Below is a small trained network, with its code and all its weights. Each question gives an input and a class and asks what happens when units are switched off, that is, made to give their printed mean instead of their output.

import numpy as np


def w(rows, s, z=0):
    codes = np.array(rows[::2]) - 128.0
    scale = np.full(codes.shape[1], s)
    scale[-1] = z or s
    return codes * scale


def f(y):
    return np.maximum(y, 0)


def log_softmax(a):
    a = a - a.max(-1, keepdims=True)
    return a - np.log(np.exp(a).sum(-1, keepdims=True))


def net(x, mask):
    res = np.array(x, float).reshape(1, 6) / 4 @ E
    y = f(res @ A[0][:, :-1].T + A[0][:, -1])
    res = res + np.where(mask, y, B[0][:, -1]) @ B[0][:, :-1]
    return log_softmax(res[-1] @ U[:, :-1].T + U[:, -1])


A, B = {}, {}
E = w([
[45,135,166,103,155],'x0',
[161,6,119,78,196],'x1',
[143,143,162,3,104],'x2',
[111,107,116,129,37],'x3',
[112,145,32,74,134],'x4',
[63,81,87,139,111],'x5',
],0.012)
A[0] = w([
[128,74,77,80,118,158],'neuron 1',
[211,143,136,155,131,159],'neuron 2',
[145,131,47,66,134,168],'neuron 3',
[141,143,178,216,156,235],'neuron 4',
[170,47,61,142,168,153],'neuron 5',
[87,237,104,88,125,216],'neuron 6',
[87,101,104,186,85,176],'neuron 7',
[178,182,99,182,98,167],'neuron 8',
[150,42,102,130,240,225],'neuron 9',
[184,65,114,71,128,214],'neuron 10',
[137,143,224,111,190,219],'neuron 11',
[54,199,100,171,43,252],'neuron 12',
[142,90,154,185,245,71],'neuron 13',
[119,66,29,168,77,123],'neuron 14',
[55,151,103,216,29,154],'neuron 15',
[43,151,97,135,103,154],'neuron 16',
[57,201,78,104,114,168],'neuron 17',
[139,96,190,81,90,136],'neuron 18',
[241,218,112,174,53,140],'neuron 19',
[155,100,216,19,97,177],'neuron 20',
[204,151,89,159,127,84],'neuron 21',
[157,67,139,110,189,206],'neuron 22',
[70,129,138,211,58,109],'neuron 23',
[57,104,157,194,94,200],'neuron 24',
],0.012,0.0045)
B[0] = w([
[112,149,31,62,140,188],'neuron 1',
[249,138,162,41,144,184],'neuron 2',
[80,224,54,154,154,196],'neuron 3',
[179,79,221,143,116,211],'neuron 4',
[246,141,50,129,219,203],'neuron 5',
[52,212,189,133,139,218],'neuron 6',
[132,97,83,206,126,189],'neuron 7',
[228,173,172,179,99,205],'neuron 8',
[140,77,91,138,231,226],'neuron 9',
[121,132,60,42,126,208],'neuron 10',
[88,92,216,99,94,200],'neuron 11',
[115,168,146,205,65,249],'neuron 12',
[159,74,207,140,220,192],'neuron 13',
[136,130,65,168,124,202],'neuron 14',
[131,107,124,241,60,235],'neuron 15',
[45,165,104,188,161,189],'neuron 16',
[55,178,136,174,163,203],'neuron 17',
[88,68,127,67,28,180],'neuron 18',
[239,208,228,139,57,240],'neuron 19',
[74,107,124,33,63,230],'neuron 20',
[214,181,93,74,129,177],'neuron 21',
[134,46,106,26,210,197],'neuron 22',
[147,73,82,255,32,203],'neuron 23',
[74,4,127,212,94,196],'neuron 24',
],0.0074,0.016)
U = w([
[63,82,139,80,79,188],'0',
[138,109,28,134,189,178],'1',
[105,86,111,253,90,80],'2',
[38,208,133,170,147,58],'3',
[134,32,176,150,203,2],'4',
[192,161,170,164,104,204],'5',
],0.014,0.0011)

Each question gives the input, the list of numbers given to net, and the class t.
The units are the neurons (one row each of A and B). Each row of codes is followed by its name. A weight is (code - 128) times the scale printed after its matrix; where a second scale follows, it is the last column's (A, B and U).
mask holds one flag per neuron, in row order. A switched-off neuron (its flag False) gives its mean, the last column of its row in B, instead of its output. The means were averaged over made-up inputs and are rounded, as every weight is.
A unit's drop is (log p(t) with every unit on - log p(t) with that unit switched off) / (log p(t) with every unit on - log p(t) with every unit switched off).
The circuit of an input: a set's keep is (log p(t) with only the set's units on - log p(t) with every unit switched off) / (log p(t) with every unit on - log p(t) with every unit switched off). Starting from the 12 units with the biggest drops (on a tie, the unit counted first), units are removed one at a time, each time the one whose removal leaves the highest keep (on an exact tie, the one counted first), for as long as the keep stays at least 0.8.
circuit, biggest first: the units of the circuit, biggest drop first
k most important neurons: the k neurons with the biggest drops, biggest first
drop of u: that unit's drop, to one decimal
input [-2,-4,8,5,-6,-3], class 0: circuit, biggest first : neuron 20
input [3,8,-2,4,-3,2], class 1: circuit, biggest first : neuron 5; neuron 1
input [-6,-4,-5,8,-7,-6], class 5: 2 most important neurons : neuron 19; neuron 2
input [7,-8,1,3,3,3], class 2: 2 most important neurons : neuron 15; neuron 23
input [1,5,2,1,-6,-3], class 4: 3 most important neurons : neuron 13; neuron 9; neuron 22
input [-8,3,-2,1,-8,-2], class 5: 3 most important neurons : neuron 19; neuron 21; neuron 2
input [7,-2,6,1,-1,5], class 3: 3 most important neurons : neuron 17; neuron 16; neuron 6
input [2,-5,1,8,5,-6], class 3: 2 most important neurons : neuron 6; neuron 17
input [-4,7,-1,-7,2,-3], class 1: 2 most important neurons : neuron 5; neuron 10
input [-1,-6,4,-1,1,5], class 3: 3 most important neurons : neuron 6; neuron 17; neuron 4
input [3,8,-7,5,0,-4], class 4: 2 most important neurons : neuron 13; neuron 3
input [-3,-6,-7,1,4,-6], class 5: drop of neuron 19 : 1.0
input [2,4,-7,-4,4,-4], class 4: drop of neuron 13 : 0.6
input [-8,-5,-2,8,6,-5], class 5: circuit, biggest first : neuron 19
input [4,4,3,-3,-2,-6], class 0: drop of neuron 11 : 0.2
